Below is a small trained network, with its code and all its weights. Each question gives an input and a target symbol and asks what happens when units are switched off, that is, made to give their printed mean instead of their output.

import numpy as np


def w(rows, s, z=0):
    codes = np.array(rows[::2]) - 128.0
    scale = np.full(codes.shape[1], s)
    scale[-1] = z or s
    return codes * scale


def f(y):
    return np.maximum(y, 0)


def softmax(a):
    e = np.exp(a - a.max(-1, keepdims=True))
    return e / e.sum(-1, keepdims=True)


def log_softmax(a):
    a = a - a.max(-1, keepdims=True)
    return a - np.log(np.exp(a).sum(-1, keepdims=True))


def net(x, mask):
    ids = ['αβγδεζημπστφψω'.index(c) for c in x.split()]
    T = len(ids)
    res = E[ids] + P[:T]
    r = res
    for j in range(2):
        rows = slice(2 * j, 2 * j + 2)
        q, k, v = (r @ M[0][rows].T for M in (Q, K, V))
        z = softmax(np.where(np.tri(T) > 0, q @ k.T / 2**0.5, -1e9)) @ v
        o = O[0][rows]
        res = res + np.where(mask[j], z, o[:, -1]) @ o[:, :-1]
    y = f(res @ A[0][:, :-1].T + A[0][:, -1])
    res = res + np.where(mask[2:6], y, B[0][:, -1]) @ B[0][:, :-1]
    return log_softmax(res[-1] @ U[:, :-1].T + U[:, -1])


Q, K, V, O, A, B = {}, {}, {}, {}, {}, {}
E = w([
[119,159,131],'α',
[51,86,161],'β',
[81,109,122],'γ',
[108,159,105],'δ',
[91,98,100],'ε',
[87,105,170],'ζ',
[70,168,190],'η',
[101,133,105],'μ',
[175,120,102],'π',
[192,54,75],'σ',
[252,107,160],'τ',
[152,178,189],'φ',
[126,141,226],'ψ',
[213,174,245],'ω',
],0.021)
P = w([
[3,122,98],'0',
[84,102,86],'1',
[111,73,90],'2',
[138,108,93],'3',
[167,195,71],'4',
[188,188,72],'5',
[204,147,101],'6',
[119,87,173],'7',
[146,159,127],'8',
],0.0056)
Q[0] = w([
[159,143,62],'head 0',
[231,100,205],'head 0',
[2,141,72],'head 1',
[99,210,116],'head 1',
],0.008)
K[0] = w([
[188,139,122],'head 0',
[180,107,147],'head 0',
[254,206,151],'head 1',
[187,1,163],'head 1',
],0.0072)
V[0] = w([
[172,77,136],'head 0',
[110,55,148],'head 0',
[129,112,3],'head 1',
[167,84,115],'head 1',
],0.017)
O[0] = w([
[128,86,138,153],'head 0',
[122,171,94,255],'head 0',
[72,103,68,38],'head 1',
[143,8,137,122],'head 1',
],0.015,0.0063)
A[0] = w([
[199,91,105,254],'neuron 0',
[250,158,93,32],'neuron 1',
[200,159,177,215],'neuron 2',
[179,131,124,64],'neuron 3',
],0.012,0.0056)
B[0] = w([
[46,63,254,213],'neuron 0',
[23,78,66,194],'neuron 1',
[255,64,97,251],'neuron 2',
[4,152,59,155],'neuron 3',
],0.007,0.012)
U = w([
[163,133,103,3],'α',
[126,90,27,132],'β',
[85,43,13,113],'γ',
[152,229,255,148],'δ',
[94,125,6,113],'ε',
[83,162,81,231],'ζ',
[45,158,126,28],'η',
[109,154,72,111],'μ',
[225,130,181,149],'π',
[219,126,139,214],'σ',
[148,22,198,143],'τ',
[154,166,172,190],'φ',
[56,232,212,227],'ψ',
[237,90,205,112],'ω',
],0.007,0.0062)

Each question gives the input, a string of symbols that net reads in full, and the target symbol t.
The units are the heads (2 rows each of Q, K, V and O) and the neurons (one row each of A and B). Each row of codes is followed by its name. A weight is (code - 128) times the scale printed after its matrix; where a second scale follows, it is the last column's (O, A, B and U).
mask holds one flag per unit, heads first, then neurons. A switched-off unit (its flag False) gives its mean, the last column of its rows in O or B, instead of its output. The means were averaged over made-up inputs and are rounded, as every weight is.
A unit's drop is (log p(t) with every unit on - log p(t) with that unit switched off) / (log p(t) with every unit on - log p(t) with every unit switched off).
The circuit of an input: a set's keep is (log p(t) with only the set's units on - log p(t) with every unit switched off) / (log p(t) with every unit on - log p(t) with every unit switched off). Starting from all 6 units, units are removed one at a time, each time the one whose removal leaves the highest keep (on an exact tie, the one counted first), for as long as the keep stays at least 0.8.
circuit, biggest first: the units of the circuit, biggest drop first
top k neurons: the k neurons with the biggest drops, biggest first
which heads matter: for each layer, one digit per head in row order, 1 if its drop is at least 0.15 and else 0, layers parted by /
drop of u: that unit's drop, to one decimal
input π ε σ η, target γ: circuit, biggest first	[head 1]
input β β β γ σ, target γ: top 2 neurons	[neuron 1; neuron 3]
input τ β γ ω α ζ, target ω: circuit, biggest first	[head 1; neuron 2; neuron 1]
input τ γ σ, target τ: which heads matter	10
input β γ σ σ β μ, target γ: which heads matter	01
input φ ζ β τ β σ δ τ π, target τ: circuit, biggest first	[head 0; neuron 0]
input β μ β σ τ μ, target τ: which heads matter	01
input τ α δ, target τ: circuit, biggest first	[head 1; head 0]
input β β γ τ ε, target τ: which heads matter	01
input ω τ ζ, target ω: circuit, biggest first	[head 1; neuron 2]
input β γ η, target δ: circuit, biggest first	[head 1; neuron 1]
input ω ψ ζ τ β γ β, target ω: circuit, biggest first	[head 1; neuron 2]
input τ τ τ σ, target τ: which heads matter	00
input τ β τ ε, target τ: circuit, biggest first	[head 1; neuron 0]
input β β τ β τ, target τ: circuit, biggest first	[head 0; neuron 0]
input γ β ζ β β β, target ψ: top 2 neurons	[neuron 2; neuron 1]
input ω π ε, target ω: which heads matter	01
input β ζ η, target δ: circuit, biggest first	[head 1]
input γ φ ω η, target ω: circuit, biggest first	[neuron 2; head 1]
input φ ω ε ω ψ γ, target ω: top neuron	[neuron 2]
input β γ β π σ γ, target γ: drop of head 1	1.6
input σ μ μ, target γ: drop of head 1	1.7
